Here is a tiny trained network, its code and every weight. The questions are about switching its units off for an input and a class, where a switched-off unit gives its printed mean instead of its output.

import numpy as np


def w(rows, s, z=0):
    codes = np.array(rows[::2]) - 128.0
    scale = np.full(codes.shape[1], s)
    scale[-1] = z or s
    return codes * scale


def f(y):
    return y / 2 * (1 + np.tanh(0.7978845608 * (y + 0.044715 * y**3)))


def log_softmax(a):
    a = a - a.max(-1, keepdims=True)
    return a - np.log(np.exp(a).sum(-1, keepdims=True))


def net(x, mask):
    res = np.array(x, float).reshape(1, 2) / 4 @ E
    y = f(res @ A[0][:, :-1].T + A[0][:, -1])
    res = res + np.where(mask, y, B[0][:, -1]) @ B[0][:, :-1]
    return log_softmax(res[-1] @ U[:, :-1].T + U[:, -1])


A, B = {}, {}
E = w([
[36,179,223,178,74,96,70,77,135,69,188],'x0',
[87,114,102,154,4,160,254,190,62,206,81],'x1',
],0.009)
A[0] = w([
[192,199,144,84,194,130,81,105,121,121,164,62],'n0',
[66,140,195,166,67,102,83,133,140,65,157,8],'n1',
[109,180,141,204,92,138,203,148,131,121,36,25],'n2',
[136,105,140,136,36,153,138,169,139,192,176,3],'n3',
[35,143,225,186,87,154,55,111,181,114,187,69],'n4',
[155,97,106,40,118,41,95,113,148,101,229,17],'n5',
[195,99,82,29,181,182,104,198,162,176,97,46],'n6',
[68,115,137,69,48,112,234,180,94,178,150,119],'n7',
[156,74,68,127,140,94,60,152,189,119,253,39],'n8',
[113,105,106,111,223,102,98,95,130,65,112,8],'n9',
[208,75,83,60,143,134,141,114,147,133,28,23],'n10',
[151,133,131,103,208,142,58,26,247,108,131,207],'n11',
],0.0054,0.0038)
B[0] = w([
[102,156,166,124,163,97,177,243,183,183,199,175],'n0',
[120,211,79,131,206,173,48,142,114,211,83,166],'n1',
[176,199,68,162,183,33,234,162,220,178,124,147],'n2',
[134,201,56,150,174,84,176,160,175,208,133,138],'n3',
[126,162,52,129,126,139,29,109,55,160,83,195],'n4',
[95,220,15,142,191,131,203,114,179,228,146,148],'n5',
[82,185,18,195,99,197,36,111,40,124,36,194],'n6',
[163,119,146,103,135,102,201,33,222,169,206,193],'n7',
[133,211,153,94,165,50,178,161,165,202,153,159],'n8',
[150,163,89,172,144,38,169,210,214,254,122,162],'n9',
[16,197,98,196,154,158,37,86,86,157,42,175],'n10',
[163,38,199,62,118,67,182,117,137,136,186,255],'n11',
],0.0069,0.0093)
U = w([
[134,155,128,130,128,79,215,166,255,170,147,5],'0',
[40,220,66,141,116,147,31,105,54,143,38,40],'1',
[129,53,144,83,64,139,138,86,116,63,122,231],'2',
],0.008,0.0028)

Each question gives the input, the list of numbers given to net, and the class t.
The units are the neurons (one row each of A and B). Each row of codes is followed by its name. A weight is (code - 128) times the scale printed after its matrix; where a second scale follows, it is the last column's (A, B and U).
mask holds one flag per neuron, in row order. A switched-off neuron (its flag False) gives its mean, the last column of its row in B, instead of its output. The means were averaged over made-up inputs and are rounded, as every weight is.
A unit's drop is (log p(t) with every unit on - log p(t) with that unit switched off) / (log p(t) with every unit on - log p(t) with every unit switched off).
The circuit of an input: a set's keep is (log p(t) with only the set's units on - log p(t) with every unit switched off) / (log p(t) with every unit on - log p(t) with every unit switched off). Starting from all 12 units, units are removed one at a time, each time the one whose removal leaves the highest keep (on an exact tie, the one counted first), for as long as the keep stays at least 0.8.
units of the circuit, in order: the units of the circuit, biggest drop first
k most important neurons: the k neurons with the biggest drops, biggest first
drop when u is switched off: that unit's drop, to one decimal
input [3,3], class 2: units of the circuit, in order => [n6; n9; n0]
input [-4,-1], class 1: units of the circuit, in order => [n11; n7]
input [-2,0], class 2: 2 most important neurons => [n4; n1]
input [4,-5], class 0: 2 most important neurons => [n11; n6]
input [-8,7], class 1: 3 most important neurons => [n6; n10; n11]
input [0,-3], class 2: 3 most important neurons => [n2; n7; n3]
input [3,-1], class 2: 2 most important neurons => [n6; n10]
input [-1,-3], class 2: most important neuron => [n2]
input [3,-2], class 2: 2 most important neurons => [n6; n10]
input [-6,4], class 1: drop when n11 is switched off => 0.2
input [-8,-6], class 1: drop when n10 is switched off => 0.6
input [-1,1], class 2: drop when n4 is switched off => 0.1
input [-7,0], class 1: drop when n11 is switched off => 0.0
